Below are the code and all the weights of a small trained network. Each question names an input and a target symbol and asks about switching units off, where a switched-off unit gives its printed mean instead of its output.

import numpy as np


def w(rows, s, z=0):
    codes = np.array(rows[::2]) - 128.0
    scale = np.full(codes.shape[1], s)
    scale[-1] = z or s
    return codes * scale


def f(y):
    return np.maximum(y, 0)


def softmax(a):
    e = np.exp(a - a.max(-1, keepdims=True))
    return e / e.sum(-1, keepdims=True)


def log_softmax(a):
    a = a - a.max(-1, keepdims=True)
    return a - np.log(np.exp(a).sum(-1, keepdims=True))


def net(x, mask):
    ids = ['ΓΨΩαδεζηθλξπστφ'.index(c) for c in x.split()]
    T = len(ids)
    res = E[ids] + P[:T]
    u = 0
    for l in range(2):
        r = res
        for j in range(2):
            rows = slice(4 * j, 4 * j + 4)
            q, k, v = (r @ M[l][rows].T for M in (Q, K, V))
            z = softmax(np.where(np.tri(T) > 0, q @ k.T / 4**0.5, -1e9)) @ v
            o = O[l][rows]
            res = res + np.where(mask[u + j], z, o[:, -1]) @ o[:, :-1]
        u += 2
        y = f(res @ A[l][:, :-1].T + A[l][:, -1])
        res = res + np.where(mask[u : u + 8], y, B[l][:, -1]) @ B[l][:, :-1]
        u += 8
    return log_softmax(res[-1] @ U[:, :-1].T + U[:, -1])


Q, K, V, O, A, B = {}, {}, {}, {}, {}, {}
E = w([
[62,127,125,130,220,177],'Γ',
[152,83,150,94,212,161],'Ψ',
[119,191,190,153,203,54],'Ω',
[88,140,72,153,66,51],'α',
[162,230,92,145,36,158],'δ',
[100,174,221,162,172,163],'ε',
[121,99,182,200,246,94],'ζ',
[181,53,149,193,146,84],'η',
[198,102,91,54,138,149],'θ',
[133,152,163,84,130,219],'λ',
[145,134,25,244,172,135],'ξ',
[91,111,192,92,155,98],'π',
[159,93,73,72,136,151],'σ',
[119,144,151,110,134,157],'τ',
[119,158,206,166,74,147],'φ',
],0.012)
P = w([
[70,2,27,114,112,156],'0',
[170,210,108,174,159,79],'1',
[180,197,110,169,163,103],'2',
[176,181,130,183,169,132],'3',
[179,183,131,182,170,137],'4',
[178,180,146,200,174,146],'5',
[182,167,136,187,184,154],'6',
[180,168,132,182,190,175],'7',
[180,158,127,172,187,180],'8',
[171,160,117,173,188,200],'9',
[175,161,125,188,179,187],'10',
[179,137,107,171,180,210],'11',
],0.0077)
Q[0] = w([
[231,150,131,150,129,172],'L0H1',
[204,173,62,157,172,175],'L0H1',
[85,213,100,108,87,161],'L0H1',
[113,194,177,50,148,109],'L0H1',
[55,50,179,18,16,104],'L0H2',
[59,2,136,106,81,108],'L0H2',
[137,85,156,191,192,129],'L0H2',
[84,228,149,156,135,156],'L0H2',
],0.0072)
K[0] = w([
[169,115,20,127,46,86],'L0H1',
[149,68,89,89,124,212],'L0H1',
[42,250,119,72,43,193],'L0H1',
[134,142,246,48,146,147],'L0H1',
[183,232,220,112,194,87],'L0H2',
[208,253,232,150,115,84],'L0H2',
[117,72,150,103,36,102],'L0H2',
[34,83,149,62,134,175],'L0H2',
],0.0063)
V[0] = w([
[162,167,94,174,207,161],'L0H1',
[128,118,148,99,79,182],'L0H1',
[87,138,205,141,138,124],'L0H1',
[214,136,123,127,2,133],'L0H1',
[127,192,147,137,93,172],'L0H2',
[134,85,152,126,181,96],'L0H2',
[219,135,118,199,119,135],'L0H2',
[201,125,61,101,155,101],'L0H2',
],0.0096)
O[0] = w([
[207,210,218,99,103,190,255],'L0H1',
[105,112,91,173,114,69,59],'L0H1',
[248,41,38,162,144,144,83],'L0H1',
[75,126,128,137,240,35,70],'L0H1',
[217,253,69,154,151,84,58],'L0H2',
[120,21,177,232,79,216,159],'L0H2',
[72,253,139,221,178,176,170],'L0H2',
[33,176,223,131,45,95,173],'L0H2',
],0.0056,0.009)
A[0] = w([
[141,55,2,234,137,105,169],'L0N1',
[186,131,233,107,211,71,155],'L0N2',
[119,89,144,30,170,214,249],'L0N3',
[179,53,148,79,92,168,195],'L0N4',
[198,146,143,74,23,141,189],'L0N5',
[148,140,188,51,133,122,246],'L0N6',
[156,111,90,223,179,177,127],'L0N7',
[66,116,121,105,213,147,188],'L0N8',
],0.0067,0.002)
B[0] = w([
[18,77,2,214,198,112,149],'L0N1',
[74,208,18,141,50,145,225],'L0N2',
[144,154,135,205,74,89,231],'L0N3',
[200,150,169,181,65,41,188],'L0N4',
[41,161,51,185,101,72,180],'L0N5',
[33,139,32,178,75,48,201],'L0N6',
[206,171,150,126,150,199,254],'L0N7',
[71,175,89,202,44,101,160],'L0N8',
],0.0063,0.0055)
Q[1] = w([
[109,203,95,230,46,167],'L1H1',
[154,93,126,24,209,93],'L1H1',
[117,46,170,71,162,65],'L1H1',
[166,109,132,139,76,115],'L1H1',
[62,88,82,193,111,110],'L1H2',
[1,227,189,122,122,162],'L1H2',
[88,137,84,117,195,137],'L1H2',
[191,135,76,200,123,145],'L1H2',
],0.0076)
K[1] = w([
[51,2,92,183,92,134],'L1H1',
[193,211,209,52,161,79],'L1H1',
[195,220,146,126,146,118],'L1H1',
[165,112,155,211,37,125],'L1H1',
[17,97,33,80,3,91],'L1H2',
[126,115,68,117,232,109],'L1H2',
[80,143,85,143,89,36],'L1H2',
[137,75,99,153,72,160],'L1H2',
],0.0069)
V[1] = w([
[101,85,46,114,207,201],'L1H1',
[18,35,65,84,186,31],'L1H1',
[99,173,129,40,21,64],'L1H1',
[161,2,198,191,121,76],'L1H1',
[82,76,92,140,118,86],'L1H2',
[60,212,125,98,189,128],'L1H2',
[26,85,239,143,133,193],'L1H2',
[241,138,134,102,177,150],'L1H2',
],0.0074)
O[1] = w([
[67,63,85,107,118,233,114],'L1H1',
[119,1,127,175,125,107,124],'L1H1',
[177,135,139,166,71,73,75],'L1H1',
[92,128,145,141,192,68,255],'L1H1',
[134,167,114,142,75,138,97],'L1H2',
[215,46,167,136,64,141,106],'L1H2',
[92,93,212,52,111,119,192],'L1H2',
[144,102,94,125,196,148,82],'L1H2',
],0.0091,0.0098)
A[1] = w([
[158,88,124,191,77,118,249],'L1N1',
[171,73,89,124,59,174,115],'L1N2',
[181,119,182,138,149,173,172],'L1N3',
[106,2,134,108,119,153,162],'L1N4',
[67,109,91,135,134,189,134],'L1N5',
[96,117,172,56,98,132,114],'L1N6',
[136,152,166,135,144,96,120],'L1N7',
[116,124,85,153,194,49,145],'L1N8',
],0.0084,0.0015)
B[1] = w([
[136,158,59,66,149,1,216],'L1N1',
[185,171,148,237,69,113,160],'L1N2',
[237,65,117,60,144,131,225],'L1N3',
[174,140,188,151,98,254,200],'L1N4',
[95,201,142,178,85,158,203],'L1N5',
[70,203,114,185,113,158,207],'L1N6',
[154,78,203,73,95,182,226],'L1N7',
[147,135,167,235,170,137,254],'L1N8',
],0.006,0.0069)
U = w([
[83,230,142,224,79,117,182],'Γ',
[186,163,231,193,122,124,127],'Ψ',
[254,96,226,138,174,148,163],'Ω',
[150,91,154,177,65,142,2],'α',
[188,166,92,147,92,116,52],'δ',
[101,169,31,122,161,158,153],'ε',
[94,185,167,78,206,98,51],'ζ',
[64,55,195,129,133,159,107],'η',
[145,88,173,95,103,80,132],'θ',
[139,130,83,128,133,112,174],'λ',
[156,177,171,62,44,185,143],'ξ',
[119,82,122,174,173,86,107],'π',
[135,87,164,101,103,79,154],'σ',
[127,106,90,128,132,113,191],'τ',
[120,120,80,169,110,179,64],'φ',
],0.0054,0.0061)

Each question gives the input, a string of symbols that net reads in full, and the target symbol t.
The units are the heads (4 rows each of Q, K, V and O) and the neurons (one row each of A and B). Each row of codes is followed by its name. A weight is (code - 128) times the scale printed after its matrix; where a second scale follows, it is the last column's (O, A, B and U).
mask holds one flag per unit, layer by layer, with each layer's heads first. A switched-off unit (its flag False) gives its mean, the last column of its rows in O or B, instead of its output. The means were averaged over made-up inputs and are rounded, as every weight is.
A unit's drop is (log p(t) with every unit on - log p(t) with that unit switched off) / (log p(t) with every unit on - log p(t) with every unit switched off).
most important unit: the unit with the biggest drop
k most important neurons of layer l: the k neurons of layer l with the biggest drops, biggest first
which heads matter: for each layer, one digit per head in row order, 1 if its drop is at least 0.15 and else 0, layers parted by /
drop when u is switched off: that unit's drop, to one decimal
input Ψ Ψ ξ ξ ξ, target Ψ: 3 most important neurons of layer 0	(L0N4; L0N3; L0N5)
input η Γ φ, target η: most important unit	L0H1
input ξ α Γ ξ ξ, target ξ: which heads matter	00 / 10
input π Ψ ξ ζ ξ ξ ξ ζ ξ ξ η, target π: which heads matter	11 / 11
input η Γ η ξ ξ ζ, target η: which heads matter	11 / 10
input Γ ξ τ Γ λ σ ξ η, target Γ: which heads matter	11 / 01
input Ψ ξ ξ ξ ξ ε Γ λ Ψ Γ, target Ψ: which heads matter	01 / 10
input ξ α η ζ ξ φ Γ Ω Ψ ζ, target ξ: which heads matter	10 / 11
input ξ η σ ξ Ψ π, target ξ: which heads matter	11 / 11
input α Ψ ζ ξ, target α: which heads matter	10 / 10
input ξ Ω ξ ζ ξ ξ σ ξ ξ, target Ω: which heads matter	10 / 01
input ε η ξ δ δ ζ ξ ξ π ξ σ Ψ, target Γ: which heads matter	11 / 00
input Γ σ ξ ξ λ, target Γ: 4 most important neurons of layer 0	(L0N5; L0N6; L0N3; L0N4)
input ξ η Γ φ α η Γ Γ ζ α, target ξ: most important unit	L1H1
input ξ τ Ω ξ θ, target Γ: 3 most important neurons of layer 0	(L0N6; L0N5; L0N7)
input δ ξ ξ η ζ, target δ: which heads matter	01 / 11
input Γ Ω π ξ η Ψ, target Γ: which heads matter	01 / 01
input η ξ ζ δ ξ δ Ω ζ λ ε, target η: 2 most important neurons of layer 0	(L0N1; L0N5)
input ζ ξ ξ η θ α ε π ξ λ, target ζ: 2 most important neurons of layer 0	(L0N4; L0N2)
input η ξ λ ξ δ, target η: most important unit	L0H1
input η θ ε ξ Γ, target η: 2 most important neurons of layer 0	(L0N1; L0N2)
input ζ Ω π ξ Ψ, target ζ: drop when L0H1 is switched off	0.4
input ξ ξ ξ ζ Ψ ξ η ξ Γ ε ε α, target ξ: drop when L0H2 is switched off	0.3
input δ ξ δ ξ π η ζ ε ε η Ψ, target δ: drop when L0H2 is switched off	0.5
